Below is a small trained network, with its code and all its weights. Each question gives an input and a class and asks what happens when units are switched off, that is, made to give their printed mean instead of their output.

import numpy as np


def w(rows, s, z=0):
    codes = np.array(rows[::2]) - 128.0
    scale = np.full(codes.shape[1], s)
    scale[-1] = z or s
    return codes * scale


def norm(h):
    return h / np.sqrt((h * h).mean(-1, keepdims=True) + 1e-5)


def f(y):
    return np.maximum(y, 0)


def log_softmax(a):
    a = a - a.max(-1, keepdims=True)
    return a - np.log(np.exp(a).sum(-1, keepdims=True))


def net(x, mask):
    res = np.array(x, float).reshape(1, 5) / 4 @ E
    u = 0
    for l in range(3):
        y = f(norm(res) @ A[l][:, :-1].T + A[l][:, -1])
        res = res + np.where(mask[u : u + 10], y, B[l][:, -1]) @ B[l][:, :-1]
        u += 10
    return log_softmax(norm(res)[-1] @ U[:, :-1].T + U[:, -1])


A, B = {}, {}
E = w([
[179,108,203,138,207,156],'x0',
[208,98,93,158,180,44],'x1',
[172,211,58,132,161,253],'x2',
[131,146,181,191,117,103],'x3',
[193,66,125,121,75,143],'x4',
],0.016)
A[0] = w([
[180,142,78,145,95,155,50],'L0N0',
[141,137,61,116,161,106,53],'L0N1',
[35,75,129,110,42,50,21],'L0N2',
[74,159,246,143,43,150,65],'L0N3',
[153,189,169,128,159,167,78],'L0N4',
[59,165,4,226,186,72,38],'L0N5',
[202,62,104,151,140,72,47],'L0N6',
[169,142,246,192,204,90,6],'L0N7',
[164,95,164,145,186,87,100],'L0N8',
[112,190,99,161,133,88,81],'L0N9',
],0.012,0.011)
B[0] = w([
[137,131,119,147,101,150,160],'L0N0',
[126,158,143,116,117,142,151],'L0N1',
[60,72,87,103,94,96,255],'L0N2',
[135,183,167,107,88,144,243],'L0N3',
[80,121,87,124,113,94,194],'L0N4',
[138,255,109,104,121,72,207],'L0N5',
[140,132,166,46,117,147,194],'L0N6',
[88,153,149,211,197,114,220],'L0N7',
[159,103,122,154,164,113,229],'L0N8',
[129,146,120,110,126,96,164],'L0N9',
],0.016,0.0047)
A[1] = w([
[79,109,89,102,193,190,32],'L1N0',
[161,94,204,203,192,106,64],'L1N1',
[198,33,128,143,148,107,3],'L1N2',
[127,146,125,124,94,155,93],'L1N3',
[248,81,201,99,160,73,39],'L1N4',
[91,105,165,151,146,89,80],'L1N5',
[145,105,70,192,93,171,53],'L1N6',
[207,80,123,101,153,96,25],'L1N7',
[153,135,73,227,112,168,93],'L1N8',
[127,89,135,124,99,64,111],'L1N9',
],0.014,0.011)
B[1] = w([
[63,118,121,85,199,157,158],'L1N0',
[127,135,122,220,221,107,255],'L1N1',
[146,218,127,35,141,106,157],'L1N2',
[165,117,159,161,160,134,167],'L1N3',
[176,132,175,41,195,111,215],'L1N4',
[157,108,84,189,95,132,185],'L1N5',
[174,93,113,145,114,122,156],'L1N6',
[183,120,137,10,120,147,155],'L1N7',
[149,103,82,128,92,111,194],'L1N8',
[120,100,95,89,93,103,227],'L1N9',
],0.013,0.005)
A[2] = w([
[142,102,127,130,129,86,70],'L2N0',
[54,29,142,146,62,3,35],'L2N1',
[69,132,230,169,42,167,2],'L2N2',
[77,110,170,96,129,173,107],'L2N3',
[198,116,83,187,62,164,51],'L2N4',
[158,77,211,200,189,122,117],'L2N5',
[66,144,181,119,169,78,147],'L2N6',
[203,141,153,157,186,132,93],'L2N7',
[96,132,74,138,110,208,82],'L2N8',
[85,89,181,93,66,102,113],'L2N9',
],0.013,0.007)
B[2] = w([
[102,148,146,126,140,158,146],'L2N0',
[41,5,31,105,124,121,253],'L2N1',
[137,147,229,171,60,118,184],'L2N2',
[106,135,183,166,157,120,178],'L2N3',
[163,93,120,142,70,116,170],'L2N4',
[151,115,124,208,145,72,219],'L2N5',
[153,93,95,160,87,154,223],'L2N6',
[90,112,146,154,88,68,204],'L2N7',
[170,80,153,142,185,148,185],'L2N8',
[78,107,148,127,121,105,215],'L2N9',
],0.015,0.0076)
U = w([
[199,93,165,32,173,70,23],'0',
[98,133,125,90,211,234,73],'1',
[131,105,160,243,191,56,173],'2',
[75,172,241,167,43,183,63],'3',
[211,100,61,142,61,211,57],'4',
[112,252,50,120,112,86,253],'5',
[26,43,114,88,52,79,194],'6',
],0.026,0.0057)

Each question gives the input, the list of numbers given to net, and the class t.
The units are the neurons (one row each of A and B). Each row of codes is followed by its name. A weight is (code - 128) times the scale printed after its matrix; where a second scale follows, it is the last column's (A, B and U).
mask holds one flag per neuron, layer by layer. A switched-off neuron (its flag False) gives its mean, the last column of its row in B, instead of its output. The means were averaged over made-up inputs and are rounded, as every weight is.
A unit's drop is (log p(t) with every unit on - log p(t) with that unit switched off) / (log p(t) with every unit on - log p(t) with every unit switched off).
The circuit of an input: a set's keep is (log p(t) with only the set's units on - log p(t) with every unit switched off) / (log p(t) with every unit on - log p(t) with every unit switched off). Starting from the 12 units with the biggest drops (on a tie, the unit counted first), units are removed one at a time, each time the one whose removal leaves the highest keep (on an exact tie, the one counted first), for as long as the keep stays at least 0.8.
units of the circuit, in order: the units of the circuit, biggest drop first
unit that matters most: the unit with the biggest drop
top k neurons: the k neurons with the biggest drops, biggest first
top k neurons in layer l: the k neurons of layer l with the biggest drops, biggest first
drop when u is switched off: that unit's drop, to one decimal
input [7,-3,-5,-4,3], class 2: unit that matters most => L1N1
input [4,2,6,1,0], class 4: units of the circuit, in order => [L0N7; L1N1]
input [7,-5,-6,-6,-6], class 2: units of the circuit, in order => [L0N2; L2N5]
input [-1,8,-5,8,8], class 0: units of the circuit, in order => [L0N6; L1N4]
input [2,2,-6,-2,3], class 0: top 2 neurons in layer 1 => [L1N4; L1N2]
input [3,-5,-4,6,-7], class 3: top 2 neurons => [L0N3; L2N2]
input [-1,6,-7,3,-7], class 6: top 2 neurons => [L2N1; L0N2]
input [-7,-4,0,8,-4], class 3: top 2 neurons in layer 2 => [L2N2; L2N1]
input [2,8,3,5,6], class 0: top 2 neurons => [L0N6; L1N4]
input [4,7,7,-7,-6], class 5: drop when L0N2 is switched off => 0.1
input [-3,0,-1,1,-6], class 5: drop when L0N5 is switched off => 1.6
input [-6,8,2,-2,2], class 5: drop when L0N5 is switched off => 0.2
input [5,-8,1,-3,-6], class 3: top 2 neurons in layer 0 => [L0N3; L0N8]
input [4,4,-3,3,7], class 0: units of the circuit, in order => [L1N4]
